Below is a small trained network, with its code and all its weights. Each question gives an input and a class and asks what happens when units are switched off, that is, made to give their printed mean instead of their output.

import numpy as np


def w(rows, s, z=0):
    codes = np.array(rows[::2]) - 128.0
    scale = np.full(codes.shape[1], s)
    scale[-1] = z or s
    return codes * scale


def f(y):
    return y / 2 * (1 + np.tanh(0.7978845608 * (y + 0.044715 * y**3)))


def log_softmax(a):
    a = a - a.max(-1, keepdims=True)
    return a - np.log(np.exp(a).sum(-1, keepdims=True))


def net(x, mask):
    res = np.array(x, float).reshape(1, 3) / 4 @ E
    y = f(res @ A[0][:, :-1].T + A[0][:, -1])
    res = res + np.where(mask, y, B[0][:, -1]) @ B[0][:, :-1]
    return log_softmax(res[-1] @ U[:, :-1].T + U[:, -1])


A, B = {}, {}
E = w([
[120,107,132,60,103,136,123],'x0',
[1,175,165,169,103,183,244],'x1',
[176,65,87,142,204,248,192],'x2',
],0.0082)
A[0] = w([
[103,153,157,125,107,48,117,102],'neuron 1',
[97,140,161,135,104,70,96,75],'neuron 2',
[98,138,136,168,157,120,123,156],'neuron 3',
[131,151,128,174,157,110,117,144],'neuron 4',
[180,129,111,137,82,140,118,63],'neuron 5',
[102,100,123,115,168,128,131,89],'neuron 6',
[203,120,108,115,168,45,43,122],'neuron 7',
[105,201,142,129,67,39,92,9],'neuron 8',
[114,162,171,154,150,138,141,162],'neuron 9',
[5,177,164,137,126,129,181,151],'neuron 10',
[41,139,143,124,151,114,166,149],'neuron 11',
[175,137,113,123,145,195,149,136],'neuron 12',
[198,101,149,119,155,74,97,68],'neuron 13',
[168,81,153,116,173,162,178,47],'neuron 14',
[158,126,142,126,161,111,79,89],'neuron 15',
],0.011,0.0012)
B[0] = w([
[136,114,130,131,204,172,178,186],'neuron 1',
[122,67,117,140,179,158,144,177],'neuron 2',
[115,131,146,106,106,120,114,141],'neuron 3',
[130,92,138,106,110,133,126,139],'neuron 4',
[86,143,143,145,124,120,115,141],'neuron 5',
[129,113,147,156,143,74,109,131],'neuron 6',
[101,145,112,121,33,141,132,244],'neuron 7',
[145,118,136,135,252,135,123,217],'neuron 8',
[123,132,136,57,111,92,116,150],'neuron 9',
[156,138,111,131,39,120,94,221],'neuron 10',
[159,135,106,131,84,98,97,177],'neuron 11',
[129,103,156,129,175,115,126,173],'neuron 12',
[117,165,149,160,71,135,159,193],'neuron 13',
[107,143,128,119,194,110,132,175],'neuron 14',
[150,122,129,103,96,92,139,165],'neuron 15',
],0.011,0.012)
U = w([
[130,135,99,122,16,131,149,2],'0',
[129,75,125,128,249,157,178,254],'1',
],0.011,0.00052)

Each question gives the input, the list of numbers given to net, and the class t.
The units are the neurons (one row each of A and B). Each row of codes is followed by its name. A weight is (code - 128) times the scale printed after its matrix; where a second scale follows, it is the last column's (A, B and U).
mask holds one flag per neuron, in row order. A switched-off neuron (its flag False) gives its mean, the last column of its row in B, instead of its output. The means were averaged over made-up inputs and are rounded, as every weight is.
A unit's drop is (log p(t) with every unit on - log p(t) with that unit switched off) / (log p(t) with every unit on - log p(t) with every unit switched off).
The circuit of an input: a set's keep is (log p(t) with only the set's units on - log p(t) with every unit switched off) / (log p(t) with every unit on - log p(t) with every unit switched off). Starting from the 12 units with the biggest drops (on a tie, the unit counted first), units are removed one at a time, each time the one whose removal leaves the highest keep (on an exact tie, the one counted first), for as long as the keep stays at least 0.8.
circuit, biggest first: the units of the circuit, biggest drop first
unit that matters most: the unit with the biggest drop
k most important neurons: the k neurons with the biggest drops, biggest first
drop of u: that unit's drop, to one decimal
input [1,-5,5], class 0: circuit, biggest first => neuron 8
input [1,5,5], class 0: 4 most important neurons => neuron 8; neuron 10; neuron 1; neuron 2
input [-2,8,8], class 0: 3 most important neurons => neuron 10; neuron 8; neuron 11
input [-1,4,4], class 0: 2 most important neurons => neuron 8; neuron 1
input [8,-6,6], class 0: 4 most important neurons => neuron 8; neuron 7; neuron 1; neuron 13
input [3,3,-5], class 1: 2 most important neurons => neuron 8; neuron 7
input [-1,7,7], class 0: 4 most important neurons => neuron 10; neuron 8; neuron 11; neuron 1
input [5,2,-3], class 1: 2 most important neurons => neuron 7; neuron 13
input [3,-6,6], class 0: 2 most important neurons => neuron 8; neuron 7
input [7,-5,-6], class 1: 3 most important neurons => neuron 8; neuron 1; neuron 10
input [3,-5,5], class 0: 4 most important neurons => neuron 8; neuron 1; neuron 7; neuron 2
input [7,0,2], class 1: 4 most important neurons => neuron 7; neuron 10; neuron 13; neuron 11
input [5,8,5], class 0: drop of neuron 10 => 0.2
input [-8,8,6], class 0: unit that matters most => neuron 10
input [8,-1,-3], class 1: drop of neuron 10 => 0.2
input [-7,-3,-6], class 1: drop of neuron 8 => 0.3
